Below are the code and all the weights of a small trained network. Each question names an input and a target symbol and asks about switching units off, where a switched-off unit gives its printed mean instead of its output.

import numpy as np


def w(rows, s, z=0):
    codes = np.array(rows[::2]) - 128.0
    scale = np.full(codes.shape[1], s)
    scale[-1] = z or s
    return codes * scale


def norm(h):
    return h / np.sqrt((h * h).mean(-1, keepdims=True) + 1e-5)


def f(y):
    return np.maximum(y, 0)


def softmax(a):
    e = np.exp(a - a.max(-1, keepdims=True))
    return e / e.sum(-1, keepdims=True)


def log_softmax(a):
    a = a - a.max(-1, keepdims=True)
    return a - np.log(np.exp(a).sum(-1, keepdims=True))


def net(x, mask):
    ids = ['αβγδεζθμπστω'.index(c) for c in x.split()]
    T = len(ids)
    res = E[ids] + P[:T]
    r = norm(res)
    for j in range(3):
        rows = slice(3 * j, 3 * j + 3)
        q, k, v = (r @ M[0][rows].T for M in (Q, K, V))
        z = softmax(np.where(np.tri(T) > 0, q @ k.T / 3**0.5, -1e9)) @ v
        o = O[0][rows]
        res = res + np.where(mask[j], z, o[:, -1]) @ o[:, :-1]
    y = f(norm(res) @ A[0][:, :-1].T + A[0][:, -1])
    res = res + np.where(mask[3:7], y, B[0][:, -1]) @ B[0][:, :-1]
    return log_softmax(norm(res)[-1] @ U[:, :-1].T + U[:, -1])


Q, K, V, O, A, B = {}, {}, {}, {}, {}, {}
E = w([
[138,138,148],'α',
[138,109,97],'β',
[127,126,128],'γ',
[217,147,110],'δ',
[139,101,79],'ε',
[117,77,5],'ζ',
[57,49,111],'θ',
[129,76,169],'μ',
[100,157,90],'π',
[221,139,115],'σ',
[130,86,92],'τ',
[96,29,51],'ω',
],0.015)
P = w([
[150,180,147],'0',
[105,48,5],'1',
[179,188,124],'2',
[140,73,2],'3',
[174,142,70],'4',
[178,221,199],'5',
[157,134,102],'6',
[118,121,83],'7',
],0.0043)
Q[0] = w([
[108,94,159],'h1',
[155,7,72],'h1',
[109,155,169],'h1',
[95,118,79],'h2',
[174,124,119],'h2',
[121,141,192],'h2',
[136,67,198],'h3',
[161,154,153],'h3',
[15,155,154],'h3',
],0.011)
K[0] = w([
[88,149,146],'h1',
[59,181,142],'h1',
[158,64,74],'h1',
[171,133,140],'h2',
[77,154,157],'h2',
[124,54,127],'h2',
[81,47,241],'h3',
[254,130,47],'h3',
[102,40,200],'h3',
],0.0092)
V[0] = w([
[113,184,116],'h1',
[100,171,68],'h1',
[165,117,41],'h1',
[139,114,156],'h2',
[136,245,200],'h2',
[62,149,145],'h2',
[131,127,155],'h3',
[113,145,119],'h3',
[115,201,103],'h3',
],0.011)
O[0] = w([
[115,254,192,140],'h1',
[104,177,168,194],'h1',
[116,182,95,254],'h1',
[201,137,219,100],'h2',
[181,172,179,45],'h2',
[34,228,226,64],'h2',
[199,106,176,92],'h3',
[94,184,92,131],'h3',
[42,143,105,152],'h3',
],0.0053,0.0063)
A[0] = w([
[151,27,209,253],'n1',
[157,43,225,149],'n2',
[240,22,183,105],'n3',
[255,54,24,127],'n4',
],0.0076,0.0021)
B[0] = w([
[253,161,89,155],'n1',
[202,156,47,146],'n2',
[154,247,50,164],'n3',
[151,45,112,254],'n4',
],0.0055,0.0074)
U = w([
[244,178,88,216],'α',
[160,153,94,140],'β',
[165,154,123,250],'γ',
[133,118,151,218],'δ',
[114,120,132,82],'ε',
[114,141,93,24],'ζ',
[88,98,160,193],'θ',
[149,126,120,14],'μ',
[24,187,98,178],'π',
[142,115,141,191],'σ',
[120,123,111,2],'τ',
[115,132,105,143],'ω',
],0.012,0.0025)

Each question gives the input, a string of symbols that net reads in full, and the target symbol t.
The units are the heads (3 rows each of Q, K, V and O) and the neurons (one row each of A and B). Each row of codes is followed by its name. A weight is (code - 128) times the scale printed after its matrix; where a second scale follows, it is the last column's (O, A, B and U).
mask holds one flag per unit, heads first, then neurons. A switched-off unit (its flag False) gives its mean, the last column of its rows in O or B, instead of its output. The means were averaged over made-up inputs and are rounded, as every weight is.
A unit's drop is (log p(t) with every unit on - log p(t) with that unit switched off) / (log p(t) with every unit on - log p(t) with every unit switched off).
The circuit of an input: a set's keep is (log p(t) with only the set's units on - log p(t) with every unit switched off) / (log p(t) with every unit on - log p(t) with every unit switched off). Starting from all 7 units, units are removed one at a time, each time the one whose removal leaves the highest keep (on an exact tie, the one counted first), for as long as the keep stays at least 0.8.
circuit, biggest first: the units of the circuit, biggest drop first
which heads matter: for each layer, one digit per head in row order, 1 if its drop is at least 0.15 and else 0, layers parted by /
drop of u: that unit's drop, to one decimal
input ε π δ α μ, target α: which heads matter -> 001
input π θ β ε ε, target π: which heads matter -> 111
input π ω α ω π π ζ, target π: circuit, biggest first -> [h1 h3 h2 n4]
input π μ π θ π γ, target π: which heads matter -> 010
input π γ π τ ω, target π: circuit, biggest first -> [h1 h2 n4]
input α ε α γ, target α: circuit, biggest first -> [h2]
input σ ζ π π μ, target α: which heads matter -> 000
input π ζ β ε ζ τ, target π: which heads matter -> 100
input π π σ π δ β, target π: drop of h3 -> 0.2
input π ε β, target π: drop of h1 -> 0.1
input π ζ ε, target π: drop of n2 -> 0.0
input π σ π δ π θ π ζ, target π: drop of h3 -> 0.3
